Below are the code and all the weights of a small trained network. Each question names an input and a class and asks about switching units off, where a switched-off unit gives its printed mean instead of its output.

import numpy as np


def w(rows, s, z=0):
    codes = np.array(rows[::2]) - 128.0
    scale = np.full(codes.shape[1], s)
    scale[-1] = z or s
    return codes * scale


def f(y):
    return np.maximum(y, 0)


def log_softmax(a):
    a = a - a.max(-1, keepdims=True)
    return a - np.log(np.exp(a).sum(-1, keepdims=True))


def net(x, mask):
    res = np.array(x, float).reshape(1, 6) / 4 @ E
    y = f(res @ A[0][:, :-1].T + A[0][:, -1])
    res = res + np.where(mask, y, B[0][:, -1]) @ B[0][:, :-1]
    return log_softmax(res[-1] @ U[:, :-1].T + U[:, -1])


A, B = {}, {}
E = w([
[129,131,168,127,52,9,171,86],'x0',
[161,100,44,212,99,90,75,47],'x1',
[81,186,150,170,94,90,52,191],'x2',
[123,83,88,96,178,100,202,178],'x3',
[107,11,178,99,183,138,88,38],'x4',
[140,163,140,242,164,113,208,114],'x5',
],0.012)
A[0] = w([
[114,89,128,91,180,188,90,141,124],'neuron 1',
[138,81,151,76,179,210,61,128,118],'neuron 2',
[116,142,165,248,164,157,192,106,122],'neuron 3',
[151,144,51,200,155,168,182,150,241],'neuron 4',
[104,103,122,138,125,28,38,138,215],'neuron 5',
[139,158,182,190,90,130,94,97,251],'neuron 6',
[157,94,76,133,84,109,115,57,158],'neuron 7',
[137,86,178,133,127,108,149,72,170],'neuron 8',
],0.016,0.0031)
B[0] = w([
[66,150,161,108,212,153,56,184,224],'neuron 1',
[10,110,102,125,192,136,102,128,250],'neuron 2',
[202,132,212,146,207,138,94,165,233],'neuron 3',
[163,178,4,201,167,148,204,143,232],'neuron 4',
[91,66,152,223,54,48,150,183,213],'neuron 5',
[141,178,199,113,70,186,70,72,206],'neuron 6',
[208,41,91,57,116,120,31,155,211],'neuron 7',
[111,129,169,85,121,102,198,28,197],'neuron 8',
],0.015,0.021)
U = w([
[141,84,139,51,164,87,195,84,184],'0',
[152,180,20,144,128,171,141,141,148],'1',
[198,136,116,161,218,143,161,132,43],'2',
[162,62,88,125,123,98,95,102,103],'3',
[113,146,139,156,83,105,137,145,132],'4',
[155,174,128,151,106,172,78,73,61],'5',
[38,115,99,94,206,162,106,131,170],'6',
[151,176,149,4,126,121,224,222,252],'7',
],0.012,0.0035)

Each question gives the input, the list of numbers given to net, and the class t.
The units are the neurons (one row each of A and B). Each row of codes is followed by its name. A weight is (code - 128) times the scale printed after its matrix; where a second scale follows, it is the last column's (A, B and U).
mask holds one flag per neuron, in row order. A switched-off neuron (its flag False) gives its mean, the last column of its row in B, instead of its output. The means were averaged over made-up inputs and are rounded, as every weight is.
A unit's drop is (log p(t) with every unit on - log p(t) with that unit switched off) / (log p(t) with every unit on - log p(t) with every unit switched off).
The circuit of an input: a set's keep is (log p(t) with only the set's units on - log p(t) with every unit switched off) / (log p(t) with every unit on - log p(t) with every unit switched off). Starting from all 8 units, units are removed one at a time, each time the one whose removal leaves the highest keep (on an exact tie, the one counted first), for as long as the keep stays at least 0.8.
circuit, biggest first: the units of the circuit, biggest drop first
unit that matters most: the unit with the biggest drop
top k neurons: the k neurons with the biggest drops, biggest first
drop when u is switched off: that unit's drop, to one decimal
input [3,-1,-5,-6,5,0], class 0: unit that matters most	neuron 8
input [2,4,0,-4,-6,-4], class 3: top 3 neurons	neuron 7; neuron 5; neuron 1
input [5,5,2,3,-6,-1], class 3: top 2 neurons	neuron 7; neuron 5
input [-6,-3,2,0,-8,-4], class 1: circuit, biggest first	neuron 4; neuron 2
input [5,4,-8,4,-7,-3], class 1: circuit, biggest first	neuron 4; neuron 3
input [-1,7,-2,3,7,6], class 2: top 2 neurons	neuron 3; neuron 4
input [-2,4,0,1,-5,-8], class 3: circuit, biggest first	neuron 2; neuron 1
input [6,-2,3,8,4,-4], class 0: top 2 neurons	neuron 8; neuron 6
input [7,-7,-8,-2,0,7], class 0: top 2 neurons	neuron 8; neuron 4
input [1,-3,7,0,4,6], class 5: top 2 neurons	neuron 6; neuron 4
input [-8,-1,-3,0,-5,3], class 2: top 2 neurons	neuron 3; neuron 6
input [-6,-4,-4,-2,-8,3], class 1: top 3 neurons	neuron 4; neuron 8; neuron 1
input [8,-5,-3,-4,-3,3], class 5: top 2 neurons	neuron 6; neuron 5
input [-1,-3,6,6,-3,1], class 1: unit that matters most	neuron 3
input [-7,-7,-1,6,1,7], class 2: top 2 neurons	neuron 4; neuron 3
input [-8,3,2,3,-7,1], class 1: drop when neuron 4 is switched off	0.1
input [-2,-6,8,-8,-3,8], class 5: drop when neuron 6 is switched off	2.7
input [-2,7,-3,-5,0,-4], class 3: drop when neuron 7 is switched off	0.2
